Each row has a class, written after it.
203 30 175 17 44 -351 132 -91 -47 7 39 -183 96 67 42 -218 181 -78 -193
 101 119 -62 -286 -81 102 -184 66 -130 72 -65 131 97 -276 -96 5 15 31
 -15 -108 -8 239
<93>
-162 332 -210 303 169 -149 -457 1 141 -61 -115 9 275 22 268 -287 -168
 -185 -64 -4 -154 -296 -89 409 -210 -238 -76 -131 -55 -75 18 -145 58 36
 50 41 1 126 48 -384 92
<12>
78 15 10 188 206 -1 -322 81 281 412 43 -231 18 115 -367 240 208 256 -310
 114 238 -168 123 166 -296 -345 -344 -183 -171 22 125 550 266 -369 218
 215 350 -37 287 110 233
<12>
-227 521 -222 108 35 54 31 565 -301 -312 -73 -13 -24 216 220 -441 64
 -334 -121 -195 -460 -754 209 261 320 -310 216 231 -68 180 -388 -421
 -337 53 40 -47 283 308 178 -325 -664
<138>
7 213 -402 -103 -491 466 -154 528 8 -573 326 358 -217 -402 -40 -48 -211
 -180 -296 -217 133 -784 54 225 419 -40 -338 83 -144 -174 -195 110 455
 -291 108 -200 -691 -262 320 -315 -170
<22>
157 -122 -192 -88 298 250 -100 -109 -353 -605 -257 154 -150 -398 95 471
 -48 -12 73 -80 709 -124 268 140 -55 -91 -338 228 -82 -169 300 -51 206
 113 -37 -176 -99 209 -1 318 -34
<93>
170 140 -246 -14 -92 427 318 381 -667 -238 -38 33 119 -210 310 224 -77
 65 148 168 72 -43 28 -168 308 -163 -235 138 71 -97 45 243 -169 -535 35
 -42 -408 -30 116 -65 -223
<137>
203 -47 32 -52 -150 94 -171 33 -126 -49 72 99 120 -101 27 182 -105 -257
 -108 38 185 49 -119 -108 209 123 141 54 131 -29 95 -99 208 -47 62 -148
 -84 87 -100 -270 246
<15>
-22 -3 -132 -103 -25 270 367 88 -182 -158 -307 25 -177 63 83 -90 -1 258
 306 -50 -294 97 -148 -307 437 71 -96 352 50 9 88 -49 -393 121 -79 -117
 -250 -100 41 -64 -251
<145>
77 -67 -23 -164 127 170 -580 -322 149 -66 -200 108 46 -20 2 223 -234
 -263 117 -38 66 -103 -51 25 -5 -180 73 -61 14 245 77 178 -38 267 65 112
 -198 -86 -7 -51 191
<138>
-76 53 28 196 -76 -76 -256 -367 192 -331 10 96 213 -54 49 -63 -53 -81
 186 -164 17 332 121 -179 -22 103 269 89 -163 -50 199 -445 248 188 -91
 52 -102 -102 -62 -139 -67
<147>
-6 131 -64 349 -204 -105 -53 116 70 18 117 -37 12 86 -23 -191 312 164
 -96 -50 -164 -290 -44 -198 117 438 -123 146 -135 -169 323 90 79 -278
 249 -238 -51 -86 -67 -264 3
<13>
70 -55 -28 -197 -237 90 36 -265 72 109 149 62 197 212 34 -101 -19 -21
 -68 64 -92 129 -69 -78 135 32 125 37 -116 69 77 -16 -260 127 9 203 208
 -91 -15 -21 39
<197>
157 -261 128 -126 302 451 -78 -202 8 -669 -299 6 -28 -361 -19 541 -333
 -150 401 -50 827 360 45 213 -352 -184 -224 126 73 10 336 -186 483 -89
 75 -378 -473 67 94 139 70
<93>
-12 -209 -62 -79 -228 98 -163 -500 -28 234 -131 131 189 -29 -67 248 -225
 -20 422 71 70 665 50 -78 -67 -60 199 -37 -54 208 152 -132 15 140 -12 53
 46 -115 -1 109 171
<93>
-164 46 241 250 23 -324 -354 -259 126 101 0 7 6 -70 -58 -362 461 -130
 -104 -222 -75 -303 23 -204 -29 -6 190 -125 -99 87 44 -14 -94 114 22 216
 56 -190 -12 -105 90
<86>
47 -142 -279 212 -160 151 -195 121 188 -36 -235 -11 -16 -144 -294 253
 288 -52 -88 106 290 -532 226 220 -97 -27 -287 252 107 -217 164 -423 387
 39 333 -7 -118 -69 177 -170 122
<145>
-310 -211 241 -589 -368 -68 91 -128 -225 214 556 5 67 300 -115 363 7 80
 73 229 -561 63 177 -81 67 -486 329 -335 -163 260 -29 -98 -167 -273 -40
 27 489 -268 159 127 -398
<147>
-5 -38 109 211 -27 -37 -121 -436 69 -256 203 -50 43 -67 -132 -16 213 121
 -6 1 -14 8 333 -226 17 196 137 -62 26 121 62 -156 285 -234 152 69 119
 -237 -204 53 -63
<197>
-95 188 130 348 229 -406 85 -437 -63 -507 361 -16 70 266 70 -590 345 8
 -189 -73 -173 137 426 -701 169 170 463 -169 90 -29 10 -335 -282 -237
 -94 195 -10 -85 -149 -288 -220
<197>
-7 237 -101 117 331 -136 -154 90 -155 -131 -13 81 184 -87 165 -124 -211
 -100 -54 119 -61 -183 -144 -88 11 28 35 -33 285 -24 133 4 175 69 -152
 -6 -75 128 -97 -203 194
<15>
111 -67 -31 8 81 -98 -174 -481 72 -3 -118 47 197 40 -133 120 -96 72 126
 121 128 216 130 -258 6 -63 29 41 115 232 161 -250 143 -78 178 -93 288
 93 -63 -176 170
<86>
-39 123 88 -122 215 -60 192 272 243 -6 37 -184 -308 -123 -514 -114 25
 380 -619 -217 -7 -723 105 543 81 -160 -493 -32 134 -274 -594 305 398
 -288 167 -23 460 16 200 91 44
<86>
13 122 32 299 -164 -78 -392 266 -184 74 88 -75 64 131 161 -243 532 -272
 -290 78 -254 -605 -154 -312 317 46 143 76 -107 -264 137 -2 -199 -56 155
 76 -115 -27 -134 -476 -195
<138>
99 159 54 -97 94 33 -136 -1 -37 -480 153 11 64 -160 90 -49 -246 -109
 -206 -59 46 -284 -110 54 40 -169 30 5 61 96 -76 98 232 -8 2 0 -136 45
 -17 -7 19
<138>
112 17 89 -257 118 -137 -2 170 -45 -125 -82 -44 200 -5 118 115 -56 -255
 -52 234 86 -341 -223 134 -95 -134 -41 99 131 -188 321 180 -56 -110 36
 -94 73 101 -84 -4 41
<197>
-204 509 -571 66 -214 84 -318 -180 132 -330 168 218 135 5 63 -294 -102
 159 -293 -315 -202 -631 435 26 468 -68 48 184 -760 267 -93 -382 67 476
 -36 92 162 -312 -103 -51 -501
<22>
-8 -273 29 -260 281 152 -410 -559 246 -26 -337 -91 58 -192 -413 328 -508
 100 140 149 155 76 -74 456 -481 -190 -546 -43 -242 326 257 -190 397 176
 -81 3 102 -34 -94 108 571
<13>
-204 109 -244 -85 -71 -382 299 -201 -540 70 70 62 137 -39 158 -77 -32
 241 82 155 -418 -32 300 -649 358 -33 238 -42 75 127 40 -18 -479 -185
 -59 -104 3 -326 -253 39 -513
<137>
-152 -137 197 -192 10 208 -297 -365 -57 119 91 70 80 53 -141 101 -50
 -119 133 -26 -144 150 -97 -144 38 60 100 32 -276 442 141 -207 166 196
 -216 151 136 -93 3 78 -88
<86>
-120 11 -189 -220 -23 -49 -58 -331 -238 -485 -19 105 85 111 -80 96 -551
 167 -177 74 202 215 327 -139 333 32 -29 61 -237 366 280 388 242 139 -91
 -86 66 -369 -290 -64 -234
<197>
-6 130 24 -196 -252 -303 -116 344 -42 219 -62 -131 70 -236 45 192 -313
 -72 -224 65 -341 -199 -394 267 15 -212 -18 -11 37 198 -167 153 134 -188
 59 -62 -66 -72 31 -262 108
<12>
109 -148 -101 254 -164 25 -110 390 145 -47 321 10 -116 -114 -139 60 647
 329 -294 -452 303 -442 -25 244 86 409 -383 6 -121 -689 -47 -94 311 -109
 300 12 102 -175 -27 296 53
<138>
160 -128 -88 -89 -269 35 -367 124 4 156 134 80 -6 -65 -97 192 141 -130
 -171 -48 30 -275 41 156 152 51 -45 -60 74 -255 -168 110 110 -274 320
 -14 117 -177 -38 -42 -18
<197>
-52 -253 -302 207 -118 269 -88 -336 251 323 1 -22 276 61 8 368 256 173
 -56 133 353 195 266 354 -315 -45 -145 -220 -130 -214 -49 -168 194 222
 229 -1 47 -94 -236 243 57
<197>
-135 92 -93 317 -113 121 -78 264 -84 101 -88 89 -8 -87 275 84 255 -78 54
 -133 24 -214 -71 158 -199 116 -97 138 -146 -136 33 -70 99 292 -21 81
 -348 50 129 -163 -103
<13>
-147 126 -61 -182 232 -52 -373 -239 -132 -30 -83 83 -63 -39 -68 -108
 -231 -56 -53 315 -165 9 227 -157 -32 -86 -168 -181 -126 489 30 362 64
 -143 -130 330 90 -243 92 -221 -6
<22>
45 -132 -7 65 -79 151 34 112 47 315 -33 -49 235 102 16 50 10 -12 124 93
 -101 77 -274 -56 -52 57 -106 72 100 111 155 247 -16 29 -36 133 -327
 -174 -106 12 126
<86>
-254 -1 -119 233 -457 250 144 28 405 119 497 -46 -68 -14 161 154 291 235
 -215 114 15 -294 375 416 -501 -47 -106 -253 -259 140 -91 -183 127 173
 110 381 242 -16 5 255 -34
<145>
136 -48 -194 -148 76 342 -301 18 -57 201 -122 53 60 -180 -23 275 -143 58
 -166 -51 154 -286 -230 357 19 62 -403 143 -82 -253 -6 335 262 88 142
 -92 48 15 97 206 67
<13>
-36 -212 259 71 370 -246 125 -509 308 -53 0 -248 71 130 14 118 65 344 58
 55 372 447 260 -190 -420 -146 213 -246 219 -252 192 511 -74 -251 346
 -162 52 -263 -139 379 -145
<147>
-24 -8 -13 38 -201 -111 79 -67 516 -237 201 -68 -37 17 -237 -41 -72 334
 -236 -236 236 305 226 165 -270 287 -112 87 -320 192 -47 60 405 13 173
 103 162 -236 -104 121 28
<197>
16 246 57 58 -139 215 -102 -200 439 -721 207 104 197 205 135 -279 -58
 -292 -132 -92 322 -288 5 65 -9 114 71 290 -338 227 372 -368 267 224 97
 -145 48 262 -126 -313 -38
<86>
253 245 286 -86 217 -128 154 -524 280 -430 81 -131 403 307 94 28 -531 94
 -138 -126 69 589 -147 68 18 -49 367 -25 14 179 -74 48 85 142 -199 201
 270 231 -273 65 307
<197>
-121 3 -25 138 114 -191 -139 -162 104 400 -43 -115 254 -48 74 -42 110
 143 82 147 -107 300 -57 4 -217 -290 20 -260 -49 -163 25 394 16 -72 39
 268 -13 -290 96 228 71
<145>
12 -20 -102 279 -64 36 -326 -176 -155 107 294 70 456 138 114 -4 -16 84
 -204 125 66 -133 -173 205 -72 208 -250 -23 -199 -313 398 142 462 -115
 87 -108 179 13 -154 -36 81
<22>
-37 87 -59 72 -26 -206 88 153 -109 134 -253 9 24 -27 -24 -13 -44 66 -132
 -4 -5 59 104 -149 -40 65 162 134 141 -2 -109 192 -87 116 32 -14 -153
 -110 -43 -116 -56
<145>
58 36 -196 291 -298 314 43 -148 175 -90 359 119 -153 190 -155 413 -74
 611 -25 -85 250 131 -143 -8 109 370 -363 -24 -115 -165 64 207 689 -272
 150 -150 -54 -89 -120 195 -126
<13>
100 -121 154 -37 -26 312 -113 -392 -174 -262 -40 45 351 -81 -111 142 5
 -125 -18 -62 40 -39 -56 -213 248 -218 60 83 281 -36 -13 -99 143 -210
 128 -47 -108 -23 -36 -168 107
<22>
80 66 -145 140 -233 230 -340 199 -124 156 96 58 -10 -281 -125 290 113 28
 -286 66 -41 -549 -76 30 44 -31 -201 43 18 -12 -104 63 539 -173 91 -114
 -155 -11 32 -37 -105
<131>
-152 -181 -58 -257 195 345 -435 44 -142 -396 -245 142 188 -132 407 312
 -294 -377 329 -99 -29 348 -241 -35 -146 211 27 229 -136 -149 465 -100
 117 231 -248 -229 -664 50 -4 -40 -303
<131>
237 632 62 476 198 -222 -32 -250 218 -807 223 228 -528 -85 67 -751 312
 380 -126 -499 343 -687 408 -735 82 -119 127 203 -198 112 -76 -213 -395
 -9 193 256 45 128 256 -317 -78
<137>
-133 235 -176 142 -150 147 -190 -111 79 166 95 19 53 128 121 -286 -39
 212 -104 -219 -306 -183 -45 145 3 285 -105 93 -459 -9 36 249 -98 49 46
 51 47 -244 29 95 -297
<13>
-58 131 158 212 68 -379 4 -270 29 59 498 -61 137 174 209 -304 367 208
 -232 10 151 -133 34 -258 18 -155 232 -440 -189 -216 190 416 -252 -200
 135 -44 210 -286 -249 290 -191
<147>
-29 -96 -187 333 -109 71 -261 1 132 220 40 22 -6 -87 85 654 204 280 -37
 30 272 -143 126 153 -538 -111 -234 -257 -73 134 105 161 305 3 52 46
 -222 -21 -110 262 32
<86>
-98 14 -232 -19 -128 -11 95 -98 427 160 -9 108 -48 -15 11 -206 27 -61
 319 -47 -175 -13 244 211 -2 -196 45 -67 61 -161 -328 -379 -168 35 136
 -39 236 108 -13 98 -84
<86>
30 55 -82 -20 -339 332 -237 96 -221 52 207 200 73 -44 -43 300 198 -238
 -142 -26 -38 -341 66 25 284 149 14 22 -19 67 -97 -153 96 -38 -12 177 52
 40 -37 -133 30
<93>
-201 -109 -303 79 -189 43 200 -355 -70 -92 -8 102 159 54 216 -354 -166 7
 173 289 11 321 197 12 -112 194 61 -4 -81 -93 263 -293 -33 133 -30 -463
 114 72 -305 143 -324
<22>
-30 29 -61 221 -421 117 -563 171 -128 75 -26 151 286 -51 104 109 10 -362
 -20 32 -209 -40 -216 -6 35 218 -55 202 -196 -84 202 -23 389 -32 70 -101
 -358 36 -15 -625 26
<137>
132 90 3 73 113 47 -240 347 343 -89 -119 -73 -166 -154 -105 176 121 3
 -197 -260 128 -330 -218 310 -222 -191 -366 186 -241 -183 -170 97 84
 -104 158 310 -266 129 180 -233 274
<197>
328 40 -374 -172 -151 243 -421 251 228 85 322 201 166 370 -140 148 459
 -280 -143 -107 215 -577 289 -45 437 259 -8 26 61 -518 -19 -73 -327 -874
 831 -357 349 89 -29 -133 -93
<86>
-327 87 -116 485 -219 -93 522 800 -553 570 6 -126 -155 335 74 -175 899
 135 224 182 -646 -270 232 -40 -71 74 -116 -195 213 -97 -243 -445 -713
 -688 94 -93 41 83 105 -435 -355
<93>
-98 -163 -81 -105 -242 -56 -239 38 61 669 -151 -14 -326 -212 -189 99 264
 223 46 47 -419 -150 44 -196 329 46 -167 -180 3 -406 -123 370 -218 -216
 107 -113 263 -265 95 65 -201
<137>
57 157 259 -19 -88 -139 -102 107 157 -37 101 -134 36 48 -172 -183 189
 -101 -473 -115 58 -536 -220 -180 148 -183 43 78 -133 12 73 569 -68 -312
 236 78 -168 -239 111 -223 8
<22>
-209 36 41 36 -75 -4 -479 -105 -31 73 -26 -72 143 12 63 -266 162 -321
 -102 152 -362 -96 -137 -208 290 -86 189 12 -291 32 166 98 20 117 -7 134
 -122 -248 -45 -391 -178
<197>
-56 4 83 152 237 -121 -112 -164 351 76 -176 -70 191 165 -95 255 154 -243
 302 -133 306 176 -36 524 -254 -17 148 -330 305 -196 -47 -248 -2 -352
 332 -204 244 270 -45 161 383
<93>
92 -156 140 -279 289 -158 -367 -80 -21 201 -238 159 -225 -43 -605 313
 235 -132 210 81 156 123 243 -436 98 -134 103 -254 339 381 -141 -86 -23
 -221 46 97 225 -114 125 -109 386
<197>
-84 -40 -281 85 -166 55 -566 -58 369 261 221 111 25 172 17 177 251 -83
 19 87 -8 -468 180 137 -161 -31 -97 -103 -455 -109 275 77 57 83 301 -108
 32 -131 -86 48 -182
<138>
-38 -141 -39 126 -64 -90 -249 -133 -3 353 -266 92 312 -154 -226 306 -218
 -235 165 260 -80 258 -133 381 -306 209 -193 -78 283 -156 -87 -434 684
 38 -164 -121 -18 187 -101 -204 353
<137>
-142 256 -284 -121 -213 135 -173 -30 151 -23 70 176 -50 -50 93 49 -117
 -71 -242 -36 33 -253 111 158 14 -229 -33 -25 -569 303 -202 -51 -22 331
 -112 144 -53 11 -34 -36 -173
<22>
-187 153 198 -182 62 -242 72 225 92 -259 143 -134 -215 -196 -46 13 -24
 25 -327 -159 -101 -45 218 54 -28 -218 -24 -89 -470 458 -339 -152 68 217
 -184 202 122 22 -83 -194 -30
<138>
51 -184 51 -4 91 240 -467 46 -588 -186 -314 182 180 -288 175 498 -173
 -701 512 31 271 391 59 -101 1 -84 187 275 -5 -196 168 -477 300 -79 -155
 77 -492 140 186 -235 -231
<137>
59 168 17 80 185 -9 -3 -381 306 -238 188 -22 84 67 86 -54 -73 33 -151 4
 549 -197 -55 298 -185 -283 -19 -174 -320 -179 50 -170 -52 14 167 -74
 178 205 -299 192 125
<147>
-66 130 -139 110 125 110 -133 34 163 -9 -1 27 342 1 242 -290 80 -259 -18
 -23 99 -206 -93 147 -19 -37 -11 0 -208 -139 296 117 -69 290 -151 60
 -107 18 -69 168 30
<86>
-37 39 204 188 151 1 -116 -60 -196 -124 165 22 -151 -133 13 123 173 -116
 -230 -2 396 -238 -28 -123 -79 -255 171 -106 -100 6 -39 158 137 62 -25
 16 -201 126 -145 107 -51
<147>
136 435 525 -22 -5 -350 232 -80 -517 -758 147 -2 225 69 264 -109 -377
 -278 -555 -1 195 250 -471 -611 459 -158 507 215 268 195 -129 105 235
 -216 -153 119 -183 276 -31 -772 -143
<145>
-2 196 -148 107 -137 -257 -305 -56 -302 141 65 216 -38 -265 -86 -133 -84
 -32 6 -23 -346 -417 -155 -381 492 98 55 60 89 -23 60 17 147 -96 -88 -99
 -154 -271 26 -247 -137
<93>
103 -205 -99 -23 -136 25 -275 -36 -113 454 -260 51 293 75 12 228 104
 -185 69 71 -95 136 -164 127 -1 117 -78 45 125 -186 63 71 -153 85 90
 -110 4 12 -214 -112 181
<93>
280 -154 -79 50 -280 528 -100 144 -390 -92 92 90 -245 -22 -113 473 144
 281 -89 185 328 -181 71 -581 292 372 -87 214 190 33 244 324 198 -288
 360 -218 -346 -181 -66 -176 -47
<13>
-203 -5 -196 -65 -399 330 44 179 120 -71 175 -168 -270 -270 -170 367
 -193 426 -462 106 -32 -669 279 539 -51 -523 -547 -55 -355 43 -316 416
 631 -189 215 9 -172 -471 195 -5 -457
<22>
114 133 63 159 141 -175 218 190 46 -171 409 -146 104 78 268 152 161 24
 -212 75 389 -29 312 -25 -234 -307 66 -292 44 291 71 234 -99 -375 278
 129 153 219 62 10 192
<131>
20 162 -237 57 -160 116 -71 294 49 153 198 121 7 335 -81 -63 147 131
 -211 -72 -97 -253 -44 -24 253 157 -69 112 -125 -101 -44 117 -136 -33
 158 -14 232 66 -71 -102 -111
<147>
10 -38 277 188 28 -201 -139 -139 37 63 -193 -115 378 -64 91 -232 -180
 -174 -10 -75 -176 234 -226 66 -120 193 165 97 235 -210 86 -1 205 8 -33
 -17 -141 -25 -10 -349 220
<86>
-22 -196 190 21 -15 4 -116 44 -214 260 -227 -89 302 68 49 274 -10 -197
 229 170 -150 164 -407 521 -428 137 -183 80 -117 89 235 13 288 48 -80
 -77 -126 116 -84 20 276
<138>
-180 -7 -80 -93 -135 16 10 -101 -55 116 43 46 228 24 109 97 -179 97 106
 16 -277 -38 66 -16 17 3 38 -11 22 137 114 26 44 98 -84 -78 88 -196 -148
 121 -292
<131>
159 -10 -251 -90 9 -118 23 291 -22 -152 -79 -68 56 42 58 282 182 -3 -227
 34 530 -115 247 -91 39 -42 42 -20 52 -507 83 3 -180 -249 351 -227 -124
 -90 -101 23 -135
<13>
-108 -126 -218 179 96 -99 -159 -186 -218 80 -215 98 -4 -306 -163 -107
 -51 270 143 -18 -84 84 14 -135 28 120 -132 -149 270 7 79 -130 187 82
 -104 -60 -207 -327 -53 -7 328
<15>
-25 -306 222 -391 -353 376 -237 103 -438 -323 48 227 -343 4 -278 553 684
 -189 -93 155 -141 -152 68 -818 265 85 53 77 174 705 84 -177 -75 -85
 -111 -20 -225 29 -112 -320 -27
<12>
145 388 -152 359 -199 -220 59 252 273 28 162 -46 -310 -117 -86 -431 30
 365 -603 -256 -53 -570 -83 -24 284 213 -196 191 -205 -327 -142 462 113
 22 70 -50 -5 -50 40 -163 -89
<93>
-81 -271 -87 -238 237 156 69 115 -297 310 -174 76 -75 -50 -111 208 -130
 139 256 101 -103 276 -65 -185 -37 230 -69 84 104 205 232 375 -202 266
 -275 22 -125 -145 -102 460 46
<147>
